Below are the code and all the weights of a small trained network. Each question names an input and a class and asks about switching units off, where a switched-off unit gives its printed mean instead of its output.

import numpy as np


def w(rows, s, z=0):
    codes = np.array(rows[::2]) - 128.0
    scale = np.full(codes.shape[1], s)
    scale[-1] = z or s
    return codes * scale


def norm(h):
    return h / np.sqrt((h * h).mean(-1, keepdims=True) + 1e-5)


def f(y):
    return y / 2 * (1 + np.tanh(0.7978845608 * (y + 0.044715 * y**3)))


def log_softmax(a):
    a = a - a.max(-1, keepdims=True)
    return a - np.log(np.exp(a).sum(-1, keepdims=True))


def net(x, mask):
    res = np.array(x, float).reshape(1, 6) / 4 @ E
    u = 0
    for l in range(2):
        y = f(norm(res) @ A[l][:, :-1].T + A[l][:, -1])
        res = res + np.where(mask[u : u + 10], y, B[l][:, -1]) @ B[l][:, :-1]
        u += 10
    return log_softmax(norm(res)[-1] @ U[:, :-1].T + U[:, -1])


A, B = {}, {}
E = w([
[164,118,226,153,57,34,118],'x0',
[4,158,133,39,94,104,95],'x1',
[128,127,125,129,125,127,129],'x2',
[127,128,129,132,126,127,125],'x3',
[131,127,127,125,124,128,128],'x4',
[132,254,71,157,91,73,180],'x5',
],0.007)
A[0] = w([
[191,128,46,162,158,175,139,100],'0.n1',
[149,255,60,145,74,87,154,214],'0.n2',
[98,91,175,98,127,150,68,81],'0.n3',
[169,223,51,152,123,88,180,145],'0.n4',
[83,170,107,108,108,106,128,31],'0.n5',
[159,135,180,167,74,44,124,112],'0.n6',
[87,152,214,67,82,81,101,31],'0.n7',
[163,77,129,141,142,180,121,115],'0.n8',
[53,211,58,140,64,82,94,4],'0.n9',
[31,151,104,68,148,149,110,36],'0.n10',
],0.0074,0.004)
B[0] = w([
[26,8,120,198,118,131,171,181],'0.n1',
[106,187,166,142,203,62,239,255],'0.n2',
[146,160,22,155,126,58,129,153],'0.n3',
[56,127,100,185,206,74,106,219],'0.n4',
[116,85,213,74,167,168,141,139],'0.n5',
[178,167,171,123,55,179,94,200],'0.n6',
[31,15,169,154,96,74,111,173],'0.n7',
[174,174,119,108,78,188,208,161],'0.n8',
[194,58,168,32,150,157,254,178],'0.n9',
[218,209,51,82,123,192,53,168],'0.n10',
],0.0054,0.0075)
A[1] = w([
[185,174,176,153,215,107,196,56],'1.n1',
[140,101,72,173,162,204,162,81],'1.n2',
[170,159,154,215,175,107,133,46],'1.n3',
[177,99,177,118,46,137,56,65],'1.n4',
[143,226,188,156,134,18,168,88],'1.n5',
[117,106,127,173,87,132,159,78],'1.n6',
[196,122,220,155,49,140,119,73],'1.n7',
[86,219,106,57,144,117,122,132],'1.n8',
[69,105,178,138,108,78,69,4],'1.n9',
[98,123,142,46,91,173,2,78],'1.n10',
],0.0076,0.0034)
B[1] = w([
[110,92,40,115,109,99,49,208],'1.n1',
[98,128,226,146,86,141,127,189],'1.n2',
[116,206,90,144,152,77,54,172],'1.n3',
[144,70,64,156,197,82,165,173],'1.n4',
[148,126,184,127,35,254,33,253],'1.n5',
[112,125,138,84,151,161,120,136],'1.n6',
[189,155,63,84,235,96,151,193],'1.n7',
[212,107,134,63,149,136,165,184],'1.n8',
[60,89,101,127,119,83,171,143],'1.n9',
[136,155,40,170,79,146,77,179],'1.n10',
],0.0077,0.006)
U = w([
[111,66,213,183,94,234,151,175],'0',
[224,85,118,148,207,92,148,238],'1',
[40,168,91,237,196,112,163,138],'2',
[175,226,162,205,63,113,36,11],'3',
[129,139,34,88,88,202,56,126],'4',
[56,30,95,130,75,40,89,91],'5',
[104,181,101,37,200,141,217,47],'6',
[85,152,251,79,40,97,148,191],'7',
],0.015,0.0012)

Each question gives the input, the list of numbers given to net, and the class t.
The units are the neurons (one row each of A and B). Each row of codes is followed by its name. A weight is (code - 128) times the scale printed after its matrix; where a second scale follows, it is the last column's (A, B and U).
mask holds one flag per neuron, layer by layer. A switched-off neuron (its flag False) gives its mean, the last column of its row in B, instead of its output. The means were averaged over made-up inputs and are rounded, as every weight is.
A unit's drop is (log p(t) with every unit on - log p(t) with that unit switched off) / (log p(t) with every unit on - log p(t) with every unit switched off).
The circuit of an input: a set's keep is (log p(t) with only the set's units on - log p(t) with every unit switched off) / (log p(t) with every unit on - log p(t) with every unit switched off). Starting from the 12 units with the biggest drops (on a tie, the unit counted first), units are removed one at a time, each time the one whose removal leaves the highest keep (on an exact tie, the one counted first), for as long as the keep stays at least 0.8.
circuit, biggest first: the units of the circuit, biggest drop first
k most important neurons: the k neurons with the biggest drops, biggest first
k most important neurons of layer l: the k neurons of layer l with the biggest drops, biggest first
drop when u is switched off: that unit's drop, to one decimal
input [1,0,5,-7,-8,-5], class 1: 4 most important neurons of layer 0	[0.n2 0.n1 0.n4 0.n8]
input [-1,1,-8,4,-1,-7], class 4: 4 most important neurons	[0.n2 0.n1 1.n10 0.n9]
input [-1,-8,8,0,-5,8], class 2: 2 most important neurons of layer 0	[0.n4 0.n1]
input [1,1,-1,-2,-1,7], class 7: circuit, biggest first	[0.n9 1.n7]
input [5,5,-5,-7,5,0], class 5: most important neuron of layer 0	[0.n7]
input [8,-4,-3,-4,4,-1], class 1: 2 most important neurons	[1.n7 1.n4]
input [-7,-1,-5,-2,0,4], class 2: 2 most important neurons of layer 0	[0.n1 0.n4]
input [-3,1,-8,8,-5,8], class 6: 2 most important neurons	[0.n9 1.n8]
input [-5,-7,-1,-5,1,-1], class 0: 2 most important neurons	[0.n2 1.n2]
input [0,-8,-3,4,8,1], class 2: 2 most important neurons	[0.n1 1.n5]
input [0,5,8,2,6,7], class 6: 2 most important neurons	[0.n9 1.n2]
input [3,1,-3,-7,-5,-2], class 5: 2 most important neurons of layer 0	[0.n7 0.n2]
input [0,2,-1,2,4,-7], class 4: 2 most important neurons	[0.n2 1.n10]
input [-1,-6,-1,-6,6,7], class 2: most important neuron of layer 0	[0.n4]
input [-1,-8,-5,-8,7,8], class 2: 3 most important neurons	[0.n4 0.n1 0.n2]
input [-1,4,-5,4,-1,1], class 6: 3 most important neurons	[1.n5 0.n9 0.n10]
input [2,1,4,2,-7,-7], class 5: 2 most important neurons	[0.n6 0.n9]
input [2,4,-8,-7,2,7], class 7: 2 most important neurons	[1.n5 1.n7]
input [-5,0,8,2,-1,0], class 0: 2 most important neurons	[1.n2 0.n2]
input [-1,-6,-5,4,0,1], class 2: 2 most important neurons of layer 1	[1.n5 1.n3]
input [2,2,5,2,-6,3], class 7: most important neuron	[0.n9]
input [6,0,2,-3,0,-3], class 1: drop when 1.n7 is switched off	0.9
input [-8,-6,-2,8,3,-6], class 0: drop when 0.n8 is switched off	0.0
input [6,-1,-8,2,8,-6], class 1: drop when 1.n7 is switched off	0.2
input [-5,-4,-3,-2,-6,2], class 2: drop when 1.n5 is switched off	0.1
